Below is a small trained network, with its code and all its weights. Each question gives an input and a target symbol and asks what happens when units are switched off, that is, made to give their printed mean instead of their output.

import numpy as np


def w(rows, s, z=0):
    codes = np.array(rows[::2]) - 128.0
    scale = np.full(codes.shape[1], s)
    scale[-1] = z or s
    return codes * scale


def norm(h):
    return h / np.sqrt((h * h).mean(-1, keepdims=True) + 1e-5)


def softmax(a):
    e = np.exp(a - a.max(-1, keepdims=True))
    return e / e.sum(-1, keepdims=True)


def log_softmax(a):
    a = a - a.max(-1, keepdims=True)
    return a - np.log(np.exp(a).sum(-1, keepdims=True))


def net(x, mask):
    ids = ['αβγδηλμξπστφψω'.index(c) for c in x.split()]
    T = len(ids)
    res = E[ids] + P[:T]
    u = 0
    for l in range(3):
        r = norm(res)
        for j in range(3):
            rows = slice(2 * j, 2 * j + 2)
            q, k, v = (r @ M[l][rows].T for M in (Q, K, V))
            z = softmax(np.where(np.tri(T) > 0, q @ k.T / 2**0.5, -1e9)) @ v
            o = O[l][rows]
            res = res + np.where(mask[u + j], z, o[:, -1]) @ o[:, :-1]
        u += 3
    return log_softmax(norm(res)[-1] @ U[:, :-1].T + U[:, -1])


Q, K, V, O = {}, {}, {}, {}
E = w([
[77,115,100,103,177,118,146,154,146,171],'α',
[125,156,92,105,146,68,142,116,137,204],'β',
[52,75,127,172,163,162,104,115,165,132],'γ',
[63,151,121,153,167,103,74,83,168,146],'δ',
[120,97,91,149,166,81,127,92,195,89],'η',
[96,136,85,172,102,116,123,210,46,142],'λ',
[129,179,156,79,63,145,112,167,26,155],'μ',
[126,201,68,140,102,121,114,90,114,117],'ξ',
[50,153,116,100,133,188,143,77,156,62],'π',
[127,54,150,99,142,78,252,148,115,163],'σ',
[132,57,125,193,153,100,155,157,129,22],'τ',
[192,156,163,113,93,110,161,119,87,40],'φ',
[110,140,123,53,137,96,238,54,154,121],'ψ',
[87,186,181,154,170,142,164,123,92,127],'ω',
],0.02)
P = w([
[146,223,212,192,84,155,146,183,191,102],'0',
[157,109,113,174,121,127,134,127,134,166],'1',
[93,200,112,124,169,54,144,166,123,83],'2',
[88,109,169,197,21,56,91,88,150,124],'3',
[145,97,104,164,134,135,152,100,116,159],'4',
[76,180,107,106,192,53,131,152,88,59],'5',
[86,92,153,168,32,60,83,75,120,143],'6',
[146,87,90,159,152,149,152,71,80,157],'7',
[65,156,92,82,213,77,134,127,51,65],'8',
[79,74,140,115,41,71,82,74,111,143],'9',
[151,56,66,145,174,159,138,43,35,153],'10',
[75,127,79,56,239,80,122,98,2,72],'11',
[82,55,135,101,61,71,90,57,96,132],'12',
],0.017)
Q[0] = w([
[110,169,100,121,221,150,133,247,126,109],'L0H0',
[142,133,223,223,83,112,133,19,110,167],'L0H0',
[133,151,116,169,102,121,118,171,89,92],'L0H1',
[39,37,219,159,33,162,120,78,121,255],'L0H1',
[209,165,105,131,201,253,129,152,171,175],'L0H2',
[153,118,106,132,131,166,178,141,128,140],'L0H2',
],0.028)
K[0] = w([
[137,174,171,137,84,151,101,177,220,177],'L0H0',
[70,131,130,138,117,103,141,51,32,137],'L0H0',
[122,139,120,178,94,101,141,172,104,88],'L0H1',
[25,41,81,105,138,84,75,29,33,94],'L0H1',
[131,165,152,153,37,124,124,185,252,158],'L0H2',
[141,96,97,118,62,159,173,152,144,113],'L0H2',
],0.03)
V[0] = w([
[78,121,22,215,115,110,217,49,10,105],'L0H0',
[202,136,87,90,114,203,96,135,178,97],'L0H0',
[158,175,181,93,124,177,131,190,163,147],'L0H1',
[115,99,134,84,168,157,79,90,83,94],'L0H1',
[135,104,59,64,136,108,75,167,143,98],'L0H2',
[147,140,99,184,218,141,136,90,55,135],'L0H2',
],0.013)
O[0] = w([
[144,177,90,255,121,80,155,39,81,168,232],'L0H0',
[68,135,150,25,63,147,145,119,137,125,3],'L0H0',
[147,138,86,120,178,182,118,169,194,43,111],'L0H1',
[78,87,181,112,112,172,115,113,106,140,69],'L0H1',
[115,104,90,82,88,114,119,172,119,99,52],'L0H2',
[137,137,182,135,122,80,98,158,104,103,239],'L0H2',
],0.0081,0.013)
Q[1] = w([
[146,153,166,171,124,146,165,119,161,132],'L1H0',
[107,94,86,157,59,125,60,87,195,155],'L1H0',
[52,188,144,57,253,117,141,141,125,123],'L1H1',
[57,174,145,126,152,85,111,179,95,183],'L1H1',
[77,125,138,121,83,34,75,177,162,121],'L1H2',
[75,238,220,134,195,120,173,161,110,91],'L1H2',
],0.034)
K[1] = w([
[157,133,113,113,199,149,127,121,117,114],'L1H0',
[99,105,97,139,145,61,145,58,27,116],'L1H0',
[113,154,149,119,82,195,161,238,247,164],'L1H1',
[82,159,204,128,67,103,117,198,146,187],'L1H1',
[104,129,148,75,169,144,126,170,136,68],'L1H2',
[152,166,168,215,72,188,177,189,251,167],'L1H2',
],0.032)
V[1] = w([
[135,151,164,115,186,76,108,121,133,99],'L1H0',
[159,67,79,63,253,131,91,59,25,129],'L1H0',
[49,114,111,170,148,116,139,145,96,87],'L1H1',
[121,162,148,214,61,225,184,167,163,152],'L1H1',
[105,179,195,161,128,164,181,159,150,103],'L1H2',
[124,47,25,123,119,151,91,116,57,70],'L1H2',
],0.019)
O[1] = w([
[141,105,119,81,110,68,107,95,138,146,193],'L1H0',
[148,145,255,151,195,107,106,71,152,145,39],'L1H0',
[150,123,106,206,135,158,131,106,146,96,148],'L1H1',
[50,170,123,159,104,126,203,114,96,186,203],'L1H1',
[113,152,220,179,121,91,105,125,120,82,240],'L1H2',
[93,121,36,105,87,209,171,168,129,98,6],'L1H2',
],0.011,0.019)
Q[2] = w([
[110,93,136,112,80,111,133,140,145,110],'L2H0',
[114,181,117,70,250,98,162,147,83,56],'L2H0',
[143,190,129,63,200,86,192,139,110,127],'L2H1',
[152,74,127,170,159,125,117,133,122,87],'L2H1',
[72,142,131,104,215,128,120,151,145,149],'L2H2',
[192,64,135,127,57,127,127,138,137,201],'L2H2',
],0.025)
K[2] = w([
[158,90,147,118,85,133,162,132,135,115],'L2H0',
[136,164,143,156,57,136,100,181,252,197],'L2H0',
[145,175,147,140,116,137,138,185,195,143],'L2H1',
[146,137,127,152,163,124,112,122,120,105],'L2H1',
[120,125,140,133,89,126,127,161,210,189],'L2H2',
[104,105,111,95,175,129,118,92,72,113],'L2H2',
],0.028)
V[2] = w([
[110,77,132,104,115,72,229,64,226,104],'L2H0',
[190,39,176,173,104,116,198,249,114,170],'L2H0',
[178,115,180,126,81,150,214,108,152,217],'L2H1',
[65,88,200,115,61,124,118,183,116,117],'L2H1',
[229,118,158,115,120,142,232,126,102,39],'L2H2',
[78,2,142,145,192,127,195,169,162,157],'L2H2',
],0.028)
O[2] = w([
[96,101,102,68,152,138,184,1,156,81,133],'L2H0',
[43,2,199,96,180,173,157,185,152,185,132],'L2H0',
[37,132,178,135,128,225,86,86,155,98,128],'L2H1',
[161,82,82,207,84,180,34,62,101,121,119],'L2H1',
[212,100,169,191,48,123,224,149,141,57,80],'L2H2',
[64,128,45,217,131,37,91,109,23,41,5],'L2H2',
],0.011,0.017)
U = w([
[175,93,89,161,201,96,133,185,124,38,254],'α',
[143,106,124,31,224,116,148,156,210,120,193],'β',
[34,98,75,158,141,126,50,135,88,115,135],'γ',
[191,95,57,98,198,115,5,114,149,186,142],'δ',
[146,39,94,54,81,65,123,42,143,112,133],'η',
[101,165,89,197,199,155,170,228,96,168,125],'λ',
[170,67,140,134,132,193,59,217,106,181,199],'μ',
[94,189,120,60,8,146,123,156,120,219,48],'ξ',
[153,233,59,165,70,139,71,115,149,65,146],'π',
[43,49,159,144,206,185,171,93,171,125,122],'σ',
[68,19,134,159,37,75,200,121,83,139,28],'τ',
[199,67,179,94,53,184,172,112,137,131,209],'φ',
[70,157,164,75,103,146,177,15,171,57,67],'ψ',
[134,157,249,175,107,59,86,137,133,116,67],'ω',
],0.011,0.0049)

Each question gives the input, a string of symbols that net reads in full, and the target symbol t.
The units are the heads (2 rows each of Q, K, V and O). Each row of codes is followed by its name. A weight is (code - 128) times the scale printed after its matrix; where a second scale follows, it is the last column's (O and U).
mask holds one flag per head, layer by layer. A switched-off head (its flag False) gives its mean, the last column of its rows in O, instead of its output. The means were averaged over made-up inputs and are rounded, as every weight is.
A unit's drop is (log p(t) with every unit on - log p(t) with that unit switched off) / (log p(t) with every unit on - log p(t) with every unit switched off).
The circuit of an input: a set's keep is (log p(t) with only the set's units on - log p(t) with every unit switched off) / (log p(t) with every unit on - log p(t) with every unit switched off). Starting from all 9 units, units are removed one at a time, each time the one whose removal leaves the highest keep (on an exact tie, the one counted first), for as long as the keep stays at least 0.8.
units of the circuit, in order: the units of the circuit, biggest drop first
unit that matters most: the unit with the biggest drop
heads that matter: for each layer, one digit per head in row order, 1 if its drop is at least 0.15 and else 0, layers parted by /
input μ ψ ω η σ λ π, target σ: units of the circuit, in order	[L2H0, L1H1, L0H2]
input φ ξ ψ π μ γ ω β τ, target φ: heads that matter	110 / 000 / 001
input ω λ ω ω ω, target λ: heads that matter	100 / 110 / 000
input β π π ω δ ω δ φ γ, target β: unit that matters most	L0H1
input γ ω ω τ ξ ω τ α β ω μ γ, target γ: units of the circuit, in order	[L0H0, L2H2]
input ξ δ ω, target ξ: units of the circuit, in order	[L1H0, L0H0]
input δ λ ω, target δ: units of the circuit, in order	[L0H0, L2H1]
input η δ β φ β δ δ, target δ: units of the circuit, in order	[L1H2, L1H1]
input ω ω ω γ φ ω β η, target β: units of the circuit, in order	[L1H1, L2H1]
input β β ω δ ω α, target β: heads that matter	010 / 000 / 000
input μ α π δ β β ω ξ α ω ω δ, target μ: units of the circuit, in order	[L0H0, L2H0]
input δ ω ω β τ ω σ ω ω β ω γ, target δ: heads that matter	110 / 100 / 011
input π φ π ξ ω ω β δ τ β γ, target σ: units of the circuit, in order	[L2H1, L0H1, L1H2]
input β β ω π ω ψ σ τ, target α: unit that matters most	L2H2
input σ ω δ ω ξ α π φ β, target σ: units of the circuit, in order	[L2H0, L0H0]
input δ ω λ ω δ τ φ γ τ τ π, target ψ: heads that matter	110 / 101 / 110
input α δ π γ δ β, target α: units of the circuit, in order	[L0H1, L2H2, L0H0]
input ψ δ σ, target ψ: units of the circuit, in order	[L0H2, L2H0, L2H1]
input β τ ω ω ψ φ, target β: units of the circuit, in order	[L0H1, L0H0]
input α π ω α μ ω, target α: unit that matters most	L0H1
input β β π ξ γ ω ω γ δ δ β γ π, target π: heads that matter	011 / 011 / 100
input ψ δ ξ ξ β ξ β ω β, target ψ: heads that matter	011 / 000 / 100
input β δ ω ψ β ψ β, target ψ: units of the circuit, in order	[L2H0, L2H1]
input γ β φ ω η ξ, target γ: heads that matter	101 / 010 / 000
input β φ ω ξ τ δ ω σ μ τ, target τ: heads that matter	111 / 011 / 001
input ξ β γ β β γ δ ω η β φ, target φ: heads that matter	110 / 010 / 001
